Below are the code and all the weights of a small trained network. Each question names an input and a target symbol and asks about switching units off, where a switched-off unit gives its printed mean instead of its output.

import numpy as np


def w(rows, s, z=0):
    codes = np.array(rows[::2]) - 128.0
    scale = np.full(codes.shape[1], s)
    scale[-1] = z or s
    return codes * scale


def f(y):
    return y / 2 * (1 + np.tanh(0.7978845608 * (y + 0.044715 * y**3)))


def softmax(a):
    e = np.exp(a - a.max(-1, keepdims=True))
    return e / e.sum(-1, keepdims=True)


def log_softmax(a):
    a = a - a.max(-1, keepdims=True)
    return a - np.log(np.exp(a).sum(-1, keepdims=True))


def net(x, mask):
    ids = ['ΓΔΛΠΦΨαβζημξτω'.index(c) for c in x.split()]
    T = len(ids)
    res = E[ids] + P[:T]
    u = 0
    for l in range(2):
        q, k, v = (res @ M[l].T for M in (Q, K, V))
        z = softmax(np.where(np.tri(T) > 0, q @ k.T / 2**0.5, -1e9)) @ v
        res = res + np.where(mask[u], z, O[l][:, -1]) @ O[l][:, :-1]
        u += 1
        y = f(res @ A[l][:, :-1].T + A[l][:, -1])
        res = res + np.where(mask[u : u + 8], y, B[l][:, -1]) @ B[l][:, :-1]
        u += 8
    return log_softmax(res[-1] @ U[:, :-1].T + U[:, -1])


Q, K, V, O, A, B = {}, {}, {}, {}, {}, {}
E = w([
[174,169,175,191],'Γ',
[200,250,152,127],'Δ',
[143,86,135,99],'Λ',
[138,62,69,132],'Π',
[155,136,161,165],'Φ',
[81,111,150,157],'Ψ',
[75,128,149,164],'α',
[100,155,24,140],'β',
[78,110,128,143],'ζ',
[138,154,207,62],'η',
[82,77,122,112],'μ',
[168,96,129,206],'ξ',
[78,68,78,193],'τ',
[39,122,158,131],'ω',
],0.025)
P = w([
[113,3,62,166],'0',
[81,32,110,188],'1',
[107,41,123,177],'2',
[105,56,149,177],'3',
[133,54,144,160],'4',
[148,45,145,165],'5',
[157,45,159,181],'6',
[172,48,152,169],'7',
[182,25,156,173],'8',
[203,44,164,178],'9',
[212,25,168,191],'10',
[209,31,179,182],'11',
[206,13,169,218],'12',
[217,5,183,214],'13',
],0.0034)
Q[0] = w([
[150,190,199,148],'L0H1',
[244,96,28,86],'L0H1',
],0.011)
K[0] = w([
[162,158,157,152],'L0H1',
[108,172,6,73],'L0H1',
],0.012)
V[0] = w([
[174,131,84,168],'L0H1',
[96,253,75,102],'L0H1',
],0.0061)
O[0] = w([
[137,177,222,131,252],'L0H1',
[255,200,66,52,5],'L0H1',
],0.0091,0.0019)
A[0] = w([
[192,82,119,181,145],'L0N1',
[233,132,53,89,153],'L0N2',
[202,93,204,69,253],'L0N3',
[97,182,117,146,236],'L0N4',
[70,62,161,162,173],'L0N5',
[143,67,26,122,180],'L0N6',
[94,161,2,137,89],'L0N7',
[13,79,142,92,219],'L0N8',
],0.0099,0.0053)
B[0] = w([
[109,234,207,140,170],'L0N1',
[152,79,171,169,186],'L0N2',
[45,98,148,240,164],'L0N3',
[105,199,101,206,148],'L0N4',
[226,135,77,131,255],'L0N5',
[137,116,201,127,211],'L0N6',
[73,110,254,135,152],'L0N7',
[128,89,38,96,255],'L0N8',
],0.0077,0.014)
Q[1] = w([
[72,205,173,1],'L1H1',
[151,123,78,203],'L1H1',
],0.0054)
K[1] = w([
[134,159,1,118],'L1H1',
[112,159,240,157],'L1H1',
],0.0091)
V[1] = w([
[2,82,196,108],'L1H1',
[179,229,188,219],'L1H1',
],0.0082)
O[1] = w([
[2,7,108,138,129],'L1H1',
[130,135,228,31,248],'L1H1',
],0.009,0.012)
A[1] = w([
[159,118,180,113,145],'L1N1',
[120,149,199,190,253],'L1N2',
[65,128,97,46,79],'L1N3',
[134,152,147,208,78],'L1N4',
[94,220,171,247,58],'L1N5',
[85,1,142,126,155],'L1N6',
[92,239,89,177,181],'L1N7',
[169,153,100,205,58],'L1N8',
],0.0098,0.0056)
B[1] = w([
[76,156,83,93,196],'L1N1',
[142,40,15,145,206],'L1N2',
[144,101,185,218,150],'L1N3',
[71,185,168,215,148],'L1N4',
[80,88,157,35,162],'L1N5',
[90,174,140,169,250],'L1N6',
[87,255,58,52,142],'L1N7',
[147,168,219,171,162],'L1N8',
],0.0076,0.018)
U = w([
[59,129,201,98,26],'Γ',
[136,152,145,113,220],'Δ',
[122,68,159,172,161],'Λ',
[227,71,180,196,69],'Π',
[128,89,98,105,207],'Φ',
[112,160,103,140,139],'Ψ',
[77,187,112,135,116],'α',
[84,126,106,130,39],'β',
[98,144,82,123,86],'ζ',
[11,146,116,141,190],'η',
[146,55,32,119,2],'μ',
[173,88,127,118,197],'ξ',
[104,179,194,213,48],'τ',
[72,138,45,95,62],'ω',
],0.011,0.0072)

Each question gives the input, a string of symbols that net reads in full, and the target symbol t.
The units are the heads (2 rows each of Q, K, V and O) and the neurons (one row each of A and B). Each row of codes is followed by its name. A weight is (code - 128) times the scale printed after its matrix; where a second scale follows, it is the last column's (O, A, B and U).
mask holds one flag per unit, layer by layer, with each layer's heads first. A switched-off unit (its flag False) gives its mean, the last column of its rows in O or B, instead of its output. The means were averaged over made-up inputs and are rounded, as every weight is.
A unit's drop is (log p(t) with every unit on - log p(t) with that unit switched off) / (log p(t) with every unit on - log p(t) with every unit switched off).
The circuit of an input: a set's keep is (log p(t) with only the set's units on - log p(t) with every unit switched off) / (log p(t) with every unit on - log p(t) with every unit switched off). Starting from the 12 units with the biggest drops (on a tie, the unit counted first), units are removed one at a time, each time the one whose removal leaves the highest keep (on an exact tie, the one counted first), for as long as the keep stays at least 0.8.
circuit, biggest first: the units of the circuit, biggest drop first
k most important neurons: the k neurons with the biggest drops, biggest first
top k neurons in layer l: the k neurons of layer l with the biggest drops, biggest first
input Ψ η μ τ Π μ α η Γ τ, target Γ: top 3 neurons in layer 0	[L0N8 L0N1 L0N3]
input ω μ τ ζ Λ Π η Π Ψ μ μ μ, target η: circuit, biggest first	[L1N6 L1H1]
input Δ μ Π Π, target Δ: circuit, biggest first	[L1H1 L0N8]
input μ η ζ α Γ μ, target Γ: 3 most important neurons	[L0N8 L1N2 L0N1]
input Π β ζ Π τ Π μ Π η τ Λ, target η: circuit, biggest first	[L0N3 L1H1]
input τ Π Γ α, target Γ: 3 most important neurons	[L0N8 L0N5 L1N2]
input μ μ Ψ β Π Φ, target η: circuit, biggest first	[L0N5 L1H1 L0N7]
input Π α Ψ Δ Π Π μ, target Δ: top 2 neurons in layer 0	[L0N2 L0N8]
input Π Π Π μ μ α, target α: most important neuron	[L1N7]
input Φ Π μ μ μ ζ Π Δ Π τ Π Γ ω, target Γ: circuit, biggest first	[L1H1 L0N8 L0N1]
input α Γ μ τ Λ μ, target Γ: circuit, biggest first	[L1H1 L0N8]
input τ μ ζ Λ ζ Γ Π, target Γ: circuit, biggest first	[L1H1 L0N8 L0N5]
input Π ω Π Π Π μ Γ, target Γ: circuit, biggest first	[L0N8 L1N5 L0N5]
input Π Π Δ Ψ, target Δ: circuit, biggest first	[L1H1 L0H1 L0N8 L0N2]
input α Γ Π Π Π Λ, target Γ: circuit, biggest first	[L1H1 L0N8 L0H1]
input η α Π μ α ω α τ Ψ Λ ω Π, target η: circuit, biggest first	[L1H1 L1N6]
input β Π Π, target Λ: 2 most important neurons	[L0N5 L0N2]
input Π μ ζ α Δ, target Δ: most important neuron	[L0N2]
input Π Π Ψ η Ψ Π Γ Π Π ω, target Γ: circuit, biggest first	[L1H1 L0N8 L0H1 L0N1]
input τ Δ Γ Π Π, target Γ: 2 most important neurons	[L0N8 L0N5]
input Ψ η Π Π Π α Π μ μ η Π Π ω Π, target η: top 3 neurons in layer 0	[L0N3 L0N5 L0N8]
input Π Π η ζ Π Π Π η ω μ, target η: 3 most important neurons	[L1N6 L0N3 L0N5]
input μ ξ Π Π Π τ τ μ μ μ Π μ, target ξ: 3 most important neurons	[L0N5 L0N8 L1N2]
input Ψ Π μ η Λ Ψ Ψ Ψ β Γ, target η: top 2 neurons in layer 0	[L0N5 L0N2]
